Here is a tiny trained network, its code and every weight. The questions are about switching its units off for an input and a target symbol, where a switched-off unit gives its printed mean instead of its output.

import numpy as np


def w(rows, s, z=0):
    codes = np.array(rows[::2]) - 128.0
    scale = np.full(codes.shape[1], s)
    scale[-1] = z or s
    return codes * scale


def f(y):
    return np.maximum(y, 0)


def softmax(a):
    e = np.exp(a - a.max(-1, keepdims=True))
    return e / e.sum(-1, keepdims=True)


def log_softmax(a):
    a = a - a.max(-1, keepdims=True)
    return a - np.log(np.exp(a).sum(-1, keepdims=True))


def net(x, mask):
    ids = ['ΔΘΠΨαβγεζηλμστφω'.index(c) for c in x.split()]
    T = len(ids)
    res = E[ids] + P[:T]
    r = res
    for j in range(2):
        rows = slice(4 * j, 4 * j + 4)
        q, k, v = (r @ M[0][rows].T for M in (Q, K, V))
        z = softmax(np.where(np.tri(T) > 0, q @ k.T / 4**0.5, -1e9)) @ v
        o = O[0][rows]
        res = res + np.where(mask[j], z, o[:, -1]) @ o[:, :-1]
    y = f(res @ A[0][:, :-1].T + A[0][:, -1])
    res = res + np.where(mask[2:6], y, B[0][:, -1]) @ B[0][:, :-1]
    return log_softmax(res[-1] @ U[:, :-1].T + U[:, -1])


Q, K, V, O, A, B = {}, {}, {}, {}, {}, {}
E = w([
[191,141,7,143,113,127,251,168,94,164,112],'Δ',
[127,148,207,122,160,128,155,105,201,106,47],'Θ',
[174,195,123,148,154,75,79,176,116,144,102],'Π',
[198,90,10,144,159,140,196,103,169,111,148],'Ψ',
[101,137,71,110,140,134,159,150,242,171,110],'α',
[80,163,99,159,188,192,154,5,137,112,47],'β',
[167,162,170,165,169,119,129,109,130,60,134],'γ',
[201,90,86,147,114,95,119,122,94,194,186],'ε',
[121,75,84,206,125,117,188,209,201,95,131],'ζ',
[66,215,185,129,149,106,87,152,149,108,82],'η',
[166,171,138,80,202,60,88,213,226,177,161],'λ',
[223,189,90,42,178,84,95,148,89,97,215],'μ',
[122,154,125,165,127,174,99,140,97,45,75],'σ',
[187,163,102,172,114,103,98,202,198,80,176],'τ',
[89,99,89,166,206,134,50,99,196,119,122],'φ',
[205,127,178,127,112,118,188,240,118,81,127],'ω',
],0.018)
P = w([
[169,22,204,177,117,84,61,49,78,245,139],'0',
[126,142,72,161,138,111,102,169,197,130,50],'1',
[95,130,41,216,137,110,125,198,202,146,65],'2',
[89,143,130,177,179,120,78,147,221,114,57],'3',
[107,134,73,196,173,114,109,178,179,113,73],'4',
[86,144,96,194,188,120,108,151,202,86,108],'5',
[127,155,43,163,163,105,115,224,193,146,109],'6',
[134,154,111,166,209,112,102,181,153,92,104],'7',
[139,157,80,143,228,107,73,192,181,132,102],'8',
[148,149,51,214,170,110,150,251,141,99,127],'9',
[110,132,97,254,163,113,102,225,138,25,123],'10',
],0.0064)
Q[0] = w([
[78,43,162,82,40,122,130,77,85,162,200],'head 0',
[101,83,158,61,89,193,107,129,81,142,139],'head 0',
[143,171,132,100,124,142,150,102,140,124,170],'head 0',
[157,156,97,159,193,99,167,162,180,116,104],'head 0',
[158,102,126,162,125,108,115,142,114,115,59],'head 1',
[169,193,62,210,255,138,142,198,181,102,109],'head 1',
[195,147,75,148,165,133,110,149,179,104,122],'head 1',
[182,179,74,146,124,66,100,133,176,74,86],'head 1',
],0.0091)
K[0] = w([
[77,197,80,138,131,197,138,191,193,89,119],'head 0',
[101,254,111,104,168,144,160,174,128,101,41],'head 0',
[109,158,87,87,119,129,165,106,83,118,164],'head 0',
[95,108,165,139,120,112,158,112,89,228,126],'head 0',
[141,81,70,86,141,92,141,70,119,210,123],'head 1',
[157,55,207,188,38,119,72,59,64,199,199],'head 1',
[169,53,140,163,101,144,58,116,149,224,124],'head 1',
[101,121,113,130,31,126,118,89,76,178,147],'head 1',
],0.0088)
V[0] = w([
[170,127,187,168,132,96,120,129,128,127,75],'head 0',
[81,159,123,154,172,129,131,53,35,175,90],'head 0',
[138,82,175,173,144,101,82,165,159,143,123],'head 0',
[134,113,161,108,150,151,154,41,153,107,100],'head 0',
[81,152,141,154,149,166,9,117,138,72,174],'head 1',
[101,178,197,115,117,128,151,170,95,129,87],'head 1',
[88,174,122,77,183,130,136,118,158,195,132],'head 1',
[34,66,162,103,71,139,134,163,169,136,52],'head 1',
],0.011)
O[0] = w([
[131,149,94,53,142,159,78,100,149,63,182,186],'head 0',
[125,119,107,173,101,118,13,79,115,90,151,125],'head 0',
[110,146,61,82,156,111,140,124,97,122,125,241],'head 0',
[140,98,122,138,121,169,114,190,95,54,136,84],'head 0',
[150,77,157,115,135,71,96,123,107,105,97,76],'head 1',
[197,187,155,134,161,105,124,40,108,53,127,2],'head 1',
[27,174,246,181,78,112,121,81,109,129,203,119],'head 1',
[134,175,126,163,198,114,109,172,64,175,105,8],'head 1',
],0.012,0.0092)
A[0] = w([
[154,115,121,125,167,98,126,143,99,133,74,83],'neuron 0',
[68,39,52,88,124,161,149,161,112,161,167,88],'neuron 1',
[192,144,98,163,255,176,70,178,116,154,124,6],'neuron 2',
[100,153,123,172,80,136,171,127,106,162,114,191],'neuron 3',
],0.0069,0.0016)
B[0] = w([
[111,75,134,178,150,75,92,97,165,246,45,144],'neuron 0',
[106,159,199,124,116,115,121,140,129,95,80,252],'neuron 1',
[117,150,154,162,67,171,156,119,61,127,100,162],'neuron 2',
[168,89,89,153,125,100,103,188,155,38,186,154],'neuron 3',
],0.013,0.022)
U = w([
[101,124,121,166,187,146,145,161,97,139,161,231],'Δ',
[126,150,121,88,92,159,108,115,116,124,113,4],'Θ',
[136,101,127,132,117,166,86,130,104,113,147,170],'Π',
[160,72,75,67,165,174,110,151,114,82,133,65],'Ψ',
[179,215,173,183,112,68,128,79,147,92,89,64],'α',
[191,167,126,101,152,191,144,117,136,116,105,100],'β',
[209,116,131,173,138,130,105,109,150,132,77,199],'γ',
[139,130,148,113,2,123,143,57,118,152,112,139],'ε',
[139,185,175,174,105,130,153,110,121,131,77,19],'ζ',
[71,181,136,114,105,85,167,86,98,116,153,118],'η',
[173,137,144,114,170,92,130,128,169,122,90,93],'λ',
[147,149,79,74,112,109,104,92,131,120,144,207],'μ',
[131,168,159,94,124,188,124,131,89,90,122,139],'σ',
[169,155,102,151,102,180,122,123,168,151,150,195],'τ',
[66,74,93,97,148,121,104,140,92,135,120,190],'φ',
[130,92,177,71,114,228,131,175,103,122,133,73],'ω',
],0.0066,0.003)

Each question gives the input, a string of symbols that net reads in full, and the target symbol t.
The units are the heads (4 rows each of Q, K, V and O) and the neurons (one row each of A and B). Each row of codes is followed by its name. A weight is (code - 128) times the scale printed after its matrix; where a second scale follows, it is the last column's (O, A, B and U).
mask holds one flag per unit, heads first, then neurons. A switched-off unit (its flag False) gives its mean, the last column of its rows in O or B, instead of its output. The means were averaged over made-up inputs and are rounded, as every weight is.
A unit's drop is (log p(t) with every unit on - log p(t) with that unit switched off) / (log p(t) with every unit on - log p(t) with every unit switched off).
The circuit of an input: a set's keep is (log p(t) with only the set's units on - log p(t) with every unit switched off) / (log p(t) with every unit on - log p(t) with every unit switched off). Starting from all 6 units, units are removed one at a time, each time the one whose removal leaves the highest keep (on an exact tie, the one counted first), for as long as the keep stays at least 0.8.
circuit, biggest first: the units of the circuit, biggest drop first
most important unit: the unit with the biggest drop
k most important neurons: the k neurons with the biggest drops, biggest first
heads that matter: for each layer, one digit per head in row order, 1 if its drop is at least 0.15 and else 0, layers parted by /
drop of u: that unit's drop, to one decimal
input λ γ τ Δ Δ, target η: heads that matter => 11
input β σ η Δ Θ, target Π: heads that matter => 10
input μ Π α μ β Θ τ ω Ψ, target ε: circuit, biggest first => head 1
input ζ σ α λ Θ, target ζ: heads that matter => 11
input Ψ γ Ψ λ ω φ Ψ Δ λ φ Δ, target ω: circuit, biggest first => head 1; head 0
input ω α ω β η, target β: heads that matter => 11
input Θ β φ ζ, target σ: circuit, biggest first => head 0; head 1
input Π β Π ω β Θ φ σ λ τ Π, target μ: 2 most important neurons => neuron 1; neuron 2
input μ φ Π, target ε: heads that matter => 01
input Δ Δ Δ λ, target τ: circuit, biggest first => head 1; head 0
input σ Δ Δ Ψ λ ζ λ, target γ: circuit, biggest first => head 1; neuron 0; neuron 2
input γ Δ Δ, target Ψ: circuit, biggest first => head 0; head 1
input τ Ψ Θ Δ, target λ: circuit, biggest first => head 1; head 0; neuron 0
input Θ β α, target σ: most important unit => head 0
input τ Δ α λ ω α γ σ Ψ, target λ: circuit, biggest first => head 0; head 1; neuron 1
input τ Θ μ ζ, target λ: circuit, biggest first => head 1; head 0; neuron 1
input ζ λ Ψ ω ζ Δ α τ, target ζ: circuit, biggest first => head 1; neuron 2; neuron 0
input σ Ψ μ τ, target γ: 2 most important neurons => neuron 0; neuron 1
input ζ Δ Ψ Δ φ Θ Ψ, target ζ: 3 most important neurons => neuron 2; neuron 1; neuron 0
input Ψ λ μ η ω, target ω: most important unit => head 1
input σ Ψ μ ζ η τ μ γ, target γ: circuit, biggest first => head 1; neuron 0
input ζ Π α γ Δ, target ζ: 3 most important neurons => neuron 2; neuron 1; neuron 0
input μ μ Δ φ λ, target ε: drop of head 1 => 0.9
input λ Ψ σ η Ψ γ λ, target η: drop of head 1 => 0.6
input ζ ω Δ ζ μ Δ α σ τ φ, target ζ: drop of head 0 => 0.1
